Below is a small trained network, with its code and all its weights. Each question gives an input and a class and asks what happens when units are switched off, that is, made to give their printed mean instead of their output.

import numpy as np


def w(rows, s, z=0):
    codes = np.array(rows[::2]) - 128.0
    scale = np.full(codes.shape[1], s)
    scale[-1] = z or s
    return codes * scale


def f(y):
    return y / 2 * (1 + np.tanh(0.7978845608 * (y + 0.044715 * y**3)))


def log_softmax(a):
    a = a - a.max(-1, keepdims=True)
    return a - np.log(np.exp(a).sum(-1, keepdims=True))


def net(x, mask):
    res = np.array(x, float).reshape(1, 3) / 4 @ E
    y = f(res @ A[0][:, :-1].T + A[0][:, -1])
    res = res + np.where(mask, y, B[0][:, -1]) @ B[0][:, :-1]
    return log_softmax(res[-1] @ U[:, :-1].T + U[:, -1])


A, B = {}, {}
E = w([
[87,51,123,67,226,78,188,225,150,169,213,208],'x0',
[241,194,113,37,33,158,84,249,118,206,167,154],'x1',
[98,183,255,56,117,83,191,167,236,156,201,182],'x2',
],0.0089)
A[0] = w([
[179,233,165,75,80,121,126,146,145,219,138,151,156],'N0',
[92,41,66,198,190,88,149,107,64,116,128,137,55],'N1',
[86,128,218,189,139,95,169,40,166,46,59,106,45],'N2',
[114,34,78,83,153,99,169,160,107,144,159,177,175],'N3',
[55,150,244,187,140,95,180,52,225,59,110,144,102],'N4',
[191,229,180,48,21,149,112,200,151,207,156,170,184],'N5',
[148,92,60,162,157,153,110,96,48,81,125,98,1],'N6',
[116,108,102,226,163,121,155,50,113,83,84,114,231],'N7',
[203,176,106,148,57,240,39,100,33,114,53,79,155],'N8',
[135,140,91,195,74,196,86,75,24,89,2,5,212],'N9',
[89,146,204,138,136,107,187,88,119,120,125,94,100],'N10',
[159,113,105,172,96,131,114,96,85,97,81,58,227],'N11',
[143,148,78,195,97,162,82,87,88,63,32,52,195],'N12',
[144,128,125,118,146,92,117,152,142,187,170,140,102],'N13',
],0.0075,0.0032)
B[0] = w([
[108,157,152,94,22,82,63,133,191,73,131,126,204],'N0',
[82,146,119,141,88,62,138,117,128,129,105,166,174],'N1',
[191,76,154,109,154,162,124,135,127,148,178,88,193],'N2',
[109,106,91,129,131,111,139,155,90,142,117,181,191],'N3',
[175,47,157,122,123,158,134,118,122,141,187,70,208],'N4',
[141,116,157,77,9,147,63,135,201,36,168,111,248],'N5',
[116,155,91,117,134,107,126,165,121,111,106,175,164],'N6',
[122,143,140,116,125,135,98,90,170,117,125,121,194],'N7',
[81,189,106,138,74,76,86,115,183,123,110,169,224],'N8',
[91,161,63,189,142,113,145,82,99,179,82,154,233],'N9',
[168,104,155,101,139,131,118,146,118,122,130,122,160],'N10',
[123,163,117,157,146,124,142,115,123,178,117,146,182],'N11',
[134,167,84,180,140,132,155,119,95,179,102,154,208],'N12',
[143,104,115,105,146,137,128,145,120,113,144,153,159],'N13',
],0.012,0.017)
U = w([
[173,83,239,36,59,161,78,127,233,67,221,40,150],'0',
[14,251,74,203,77,49,105,88,162,143,36,210,131],'1',
[106,76,90,164,206,98,210,145,2,217,145,175,177],'2',
[125,128,96,81,109,168,128,213,123,121,170,176,90],'3',
[183,144,139,200,199,242,149,74,113,201,137,23,124],'4',
[146,176,152,174,99,176,165,153,115,91,82,61,3],'5',
],0.007,0.0051)

Each question gives the input, the list of numbers given to net, and the class t.
The units are the neurons (one row each of A and B). Each row of codes is followed by its name. A weight is (code - 128) times the scale printed after its matrix; where a second scale follows, it is the last column's (A, B and U).
mask holds one flag per neuron, in row order. A switched-off neuron (its flag False) gives its mean, the last column of its row in B, instead of its output. The means were averaged over made-up inputs and are rounded, as every weight is.
A unit's drop is (log p(t) with every unit on - log p(t) with that unit switched off) / (log p(t) with every unit on - log p(t) with every unit switched off).
most important unit: the unit with the biggest drop
top k neurons: the k neurons with the biggest drops, biggest first
drop when u is switched off: that unit's drop, to one decimal
input [0,-2,0], class 4: most important unit -> N5
input [6,-5,2], class 2: top 3 neurons -> (N5 N0 N3)
input [6,-1,4], class 3: top 3 neurons -> (N5 N3 N9)
input [5,5,-6], class 3: top 2 neurons -> (N9 N12)
input [4,2,-5], class 2: top 3 neurons -> (N5 N0 N8)
input [-8,-4,2], class 4: top 2 neurons -> (N2 N4)
input [2,0,1], class 3: top 2 neurons -> (N5 N9)
input [-4,7,1], class 0: drop when N5 is switched off -> 3.6
input [1,-7,-1], class 4: drop when N5 is switched off -> 0.4
input [8,4,-5], class 2: drop when N5 is switched off -> 0.5
